Here is a tiny trained network, its code and every weight. The questions are about switching its units off for an input and a class, where a switched-off unit gives its printed mean instead of its output.

import numpy as np


def w(rows, s, z=0):
    codes = np.array(rows[::2]) - 128.0
    scale = np.full(codes.shape[1], s)
    scale[-1] = z or s
    return codes * scale


def norm(h):
    return h / np.sqrt((h * h).mean(-1, keepdims=True) + 1e-5)


def f(y):
    return np.maximum(y, 0)


def log_softmax(a):
    a = a - a.max(-1, keepdims=True)
    return a - np.log(np.exp(a).sum(-1, keepdims=True))


def net(x, mask):
    res = np.array(x, float).reshape(1, 2) / 4 @ E
    u = 0
    for l in range(3):
        y = f(norm(res) @ A[l][:, :-1].T + A[l][:, -1])
        res = res + np.where(mask[u : u + 12], y, B[l][:, -1]) @ B[l][:, :-1]
        u += 12
    return log_softmax(norm(res)[-1] @ U[:, :-1].T + U[:, -1])


A, B = {}, {}
E = w([
[31,228,97,225,131,228,190,116,222],'x0',
[69,90,122,82,254,112,99,25,169],'x1',
],0.0016)
A[0] = w([
[45,142,91,154,188,173,102,126,176,254],'L0N1',
[124,103,218,6,112,120,134,117,68,224],'L0N2',
[79,124,104,122,167,87,99,138,215,203],'L0N3',
[161,173,103,101,103,56,160,86,91,132],'L0N4',
[143,159,100,136,90,127,128,68,83,27],'L0N5',
[161,175,140,114,52,81,113,182,102,76],'L0N6',
[107,98,54,119,132,190,55,84,194,201],'L0N7',
[90,131,158,125,126,136,101,136,101,77],'L0N8',
[118,235,122,163,115,128,171,140,191,217],'L0N9',
[122,97,200,112,61,75,77,191,92,249],'L0N10',
[154,52,154,134,230,65,106,102,143,2],'L0N11',
[89,178,117,167,130,120,114,103,72,92],'L0N12',
],0.0015,0.00067)
B[0] = w([
[121,61,191,85,124,93,138,146,18,252],'L0N1',
[54,114,166,179,151,146,251,133,117,222],'L0N2',
[237,185,113,102,31,125,164,151,182,201],'L0N3',
[66,141,148,202,123,145,133,128,116,160],'L0N4',
[152,117,123,167,130,157,67,111,125,128],'L0N5',
[132,114,78,133,145,194,60,119,214,195],'L0N6',
[146,81,92,105,96,132,213,62,62,204],'L0N7',
[108,115,124,126,115,88,130,129,140,128],'L0N8',
[118,74,212,92,147,62,143,192,11,243],'L0N9',
[43,231,154,180,136,203,160,182,134,231],'L0N10',
[83,209,98,143,68,226,218,146,129,194],'L0N11',
[108,145,75,108,130,49,121,124,64,146],'L0N12',
],0.0014,0.0018)
A[1] = w([
[99,110,121,79,143,87,167,47,112,101],'L1N1',
[193,55,121,13,106,91,77,129,64,213],'L1N2',
[98,166,158,124,67,165,137,202,80,117],'L1N3',
[177,153,143,151,115,172,164,174,78,159],'L1N4',
[104,118,195,123,141,137,195,166,56,116],'L1N5',
[191,76,123,78,135,64,25,175,130,80],'L1N6',
[107,127,177,149,163,167,89,190,152,29],'L1N7',
[157,181,124,134,101,114,137,148,151,48],'L1N8',
[58,204,79,201,118,236,109,135,252,205],'L1N9',
[134,117,111,121,213,132,75,54,202,3],'L1N10',
[106,124,113,98,195,101,51,103,213,31],'L1N11',
[99,70,159,99,171,163,167,108,120,97],'L1N12',
],0.0021,0.0006)
B[1] = w([
[154,141,110,131,77,110,100,150,195,208],'L1N1',
[5,217,157,167,131,154,157,111,96,226],'L1N2',
[189,91,69,78,176,130,117,51,161,240],'L1N3',
[113,113,72,78,134,98,116,84,184,217],'L1N4',
[125,109,113,193,136,73,65,106,166,220],'L1N5',
[73,191,146,174,193,132,179,141,103,175],'L1N6',
[94,119,83,149,132,117,52,107,110,143],'L1N7',
[160,78,134,86,150,147,156,110,180,152],'L1N8',
[129,101,195,126,148,48,124,131,31,253],'L1N9',
[166,103,55,89,70,142,147,182,151,180],'L1N10',
[243,9,86,47,12,249,143,133,136,163],'L1N11',
[206,147,86,184,87,139,82,144,141,199],'L1N12',
],0.0021,0.0025)
A[2] = w([
[158,156,137,185,74,123,90,215,118,104],'L2N1',
[81,121,127,96,196,145,155,89,160,200],'L2N2',
[150,101,251,65,127,83,107,166,46,233],'L2N3',
[158,113,98,184,177,89,60,112,166,2],'L2N4',
[122,115,119,124,124,149,129,134,113,32],'L2N5',
[119,123,154,118,183,110,85,83,167,125],'L2N6',
[119,91,152,62,207,161,103,74,167,70],'L2N7',
[209,155,151,139,96,143,124,187,130,56],'L2N8',
[180,169,135,153,68,193,139,198,126,98],'L2N9',
[179,108,154,103,173,86,68,123,103,94],'L2N10',
[75,121,197,167,175,158,173,148,62,79],'L2N11',
[92,189,121,162,125,197,190,119,188,145],'L2N12',
],0.0027,0.0006)
B[2] = w([
[176,67,67,52,152,138,138,93,210,233],'L2N1',
[203,111,116,98,82,157,149,181,107,253],'L2N2',
[36,188,145,220,194,169,138,112,164,231],'L2N3',
[46,248,195,157,38,86,43,70,175,183],'L2N4',
[155,143,90,171,152,139,117,80,83,128],'L2N5',
[222,134,58,196,37,116,103,170,172,201],'L2N6',
[219,63,84,130,44,198,187,202,171,235],'L2N7',
[149,64,46,79,112,178,157,76,190,198],'L2N8',
[169,18,125,50,180,185,123,56,147,224],'L2N9',
[88,232,193,192,142,113,104,116,122,180],'L2N10',
[86,157,236,59,216,103,127,225,20,247],'L2N11',
[104,149,183,114,183,25,5,128,56,230],'L2N12',
],0.002,0.0018)
U = w([
[222,32,36,61,102,194,162,129,176,175],'0',
[37,173,231,137,210,108,136,171,31,154],'1',
[114,219,118,201,26,38,1,55,205,5],'2',
],0.0069,0.0029)

Each question gives the input, the list of numbers given to net, and the class t.
The units are the neurons (one row each of A and B). Each row of codes is followed by its name. A weight is (code - 128) times the scale printed after its matrix; where a second scale follows, it is the last column's (A, B and U).
mask holds one flag per neuron, layer by layer. A switched-off neuron (its flag False) gives its mean, the last column of its row in B, instead of its output. The means were averaged over made-up inputs and are rounded, as every weight is.
A unit's drop is (log p(t) with every unit on - log p(t) with that unit switched off) / (log p(t) with every unit on - log p(t) with every unit switched off).
unit that matters most: the unit with the biggest drop
k most important neurons: the k neurons with the biggest drops, biggest first
top k neurons in layer l: the k neurons of layer l with the biggest drops, biggest first
drop when u is switched off: that unit's drop, to one decimal
input [8,-5], class 1: unit that matters most	L1N9
input [6,-6], class 0: top 3 neurons in layer 1	L1N2, L1N6, L1N3
input [-6,-5], class 1: top 2 neurons in layer 1	L1N2, L1N6
input [7,7], class 0: 4 most important neurons	L1N2, L1N11, L0N10, L2N7
input [-1,3], class 2: top 2 neurons in layer 0	L0N11, L0N6
input [5,-5], class 0: 3 most important neurons	L1N2, L2N1, L0N2
input [-3,3], class 2: top 2 neurons in layer 1	L1N1, L1N12
input [6,6], class 0: top 2 neurons in layer 1	L1N2, L1N11
input [-2,-3], class 2: top 3 neurons in layer 1	L1N3, L1N4, L1N11
input [8,-8], class 0: top 2 neurons in layer 2	L2N9, L2N1
input [2,-3], class 2: 3 most important neurons	L1N3, L1N4, L0N3
input [1,-1], class 2: 2 most important neurons	L1N5, L2N4
input [3,3], class 2: 2 most important neurons	L0N1, L1N12
input [-2,-1], class 2: unit that matters most	L2N4
input [-1,-3], class 2: drop when L0N3 is switched off	0.2
input [-2,0], class 2: drop when L1N5 is switched off	0.1
input [1,1], class 2: drop when L1N5 is switched off	0.1
